Small tables with named rows and columns. After each table, cells are looked up by row and column.

kizuket:
,motoke,sotiz,vada,nal,daboseb,bek,lerob,nikep
befabo,8.360,6.325,7.360,3.954,4.348,8.342,8.824,7.205
mov,7.044,6.100,6.130,6.154,4.688,7.995,5.022,8.077
mil,8.665,4.794,7.983,6.329,3.729,7.014,9.354,3.348
miv,6.870,6.493,7.903,8.009,7.503,7.232,8.540,7.057
panopo,7.175,7.420,7.048,7.852,8.570,7.930,7.780,6.884
damodu,7.675,6.624,7.710,7.424,8.013,7.114,8.840,6.781
mosop,9.641,5.380,7.159,7.681,9.389,7.231,0.739,4.981
maf,5.769,8.222,7.303,7.303,6.561,7.532,7.492,8.324
zeruki,7.415,6.789,7.681,7.574,7.672,7.212,8.861,7.569

What is the lerob of mov in kizuket? 5.022
What is the sotiz of mov in kizuket? 6.100
What is the sotiz of maf in kizuket? 8.222
What is the daboseb of mil in kizuket? 3.729
What is the motoke of panopo in kizuket? 7.175
What is the daboseb of zeruki in kizuket? 7.672
What is the bek of miv in kizuket? 7.232
What is the daboseb of mosop in kizuket? 9.389

viv.tsv
	kiro	kabire	feg	malak	milizir
gazab	153	153	151	145	160
lon	134	140	154	158	155
nuf	149	154	147	157	148
rem	149	158	159	178	156
kares	139	174	148	184	139
vek	135	151	154	170	140
vazede	201	160	166	161	133
fonu	141	151	153	169	156
pof	157	149	118	167	148
budal	160	201	160	132	60
demegil	138	152	168	165	157
zeg	155	147	157	146	160
duzuf	146	147	162	164	175
ruki	157	182	178	118	165

kiro of gazab is 153
kabire of rem is 158
malak of gazab is 145
kabire of zeg is 147
milizir of nuf is 148
feg of vek is 154
kabire of ruki is 182
kiro of ruki is 157
milizir of rem is 156
malak of budal is 132
feg of duzuf is 162
malak of fonu is 169
kabire of kares is 174

dupome
         bol  nok  dotokug  fos  gutozo  kitevit  boma  mez
letebim  388  386      397  613     442      398   403  393
vitub    365  697      602  323     479      438   403  379
fov      389  606      512  373     534      460   398  397
faki     363  471      340  576     317      363   421  369
gat      384  402      337  682     473      411   408  391
lin      372  874      499  247     514      462   406  381
nota     389  229      400  563     340      354   405  391
rigaba   432  187      474  660     510      411   380  422
leru     442   75      468  503     537      421   376  433

What is the dotokug of letebim in dupome?
397
What is the kitevit of rigaba in dupome?
411
What is the mez of gat in dupome?
391
What is the bol of gat in dupome?
384
What is the boma of lin in dupome?
406
What is the gutozo of rigaba in dupome?
510

Table devudi
|  | kovu | pem | velu |
|---|---|---|---|
| sapamep | 144 | 137 | 66 |
| mos | 195 | 119 | 218 |
| nul | 40 | 99 | 94 |
| zaz | 114 | 125 | 41 |
| finepan | 175 | 163 | 171 |
| zavam | 163 | 149 | 174 |
| vis | 132 | 120 | 140 |

zaz, kovu -> 114
zavam, velu -> 174
vis, kovu -> 132
vis, velu -> 140
zavam, kovu -> 163
sapamep, kovu -> 144
zaz, velu -> 41
nul, pem -> 99
sapamep, velu -> 66
finepan, kovu -> 175
finepan, pem -> 163
zavam, pem -> 149
mos, pem -> 119
Row with the largest pem: finepan

rizo
         tum  vorazom  dasibe  pom  kineg
molefov   95      100      96   95    185
foluge   156      100      86  103     75
gese     130      100      93   90    166
luz      187      119      83   99     84
lapob     74       98      88   99    206
did      138      113      89  100    106
dev      182      115      92   87     46
suparav  110      116      96   91    194
lapemud  138      123      89  101    136
zeforo    71       77      83  109    206
zan      142      108      92   91     34
tib      154      112      92   97    123
rosab    146       91      89   95    139

What is the dasibe of suparav in rizo?
96
What is the vorazom of suparav in rizo?
116
What is the tum of suparav in rizo?
110
What is the kineg of luz in rizo?
84
What is the tum of lapob in rizo?
74
What is the vorazom of gese in rizo?
100
What is the pom of foluge in rizo?
103
What is the tum of luz in rizo?
187
What is the pom of suparav in rizo?
91
What is the pom of zeforo in rizo?
109
What is the tum of gese in rizo?
130
What is the vorazom of molefov in rizo?
100
What is the vorazom of foluge in rizo?
100
What is the tum of zeforo in rizo?
71
Row with the largest pom: zeforo

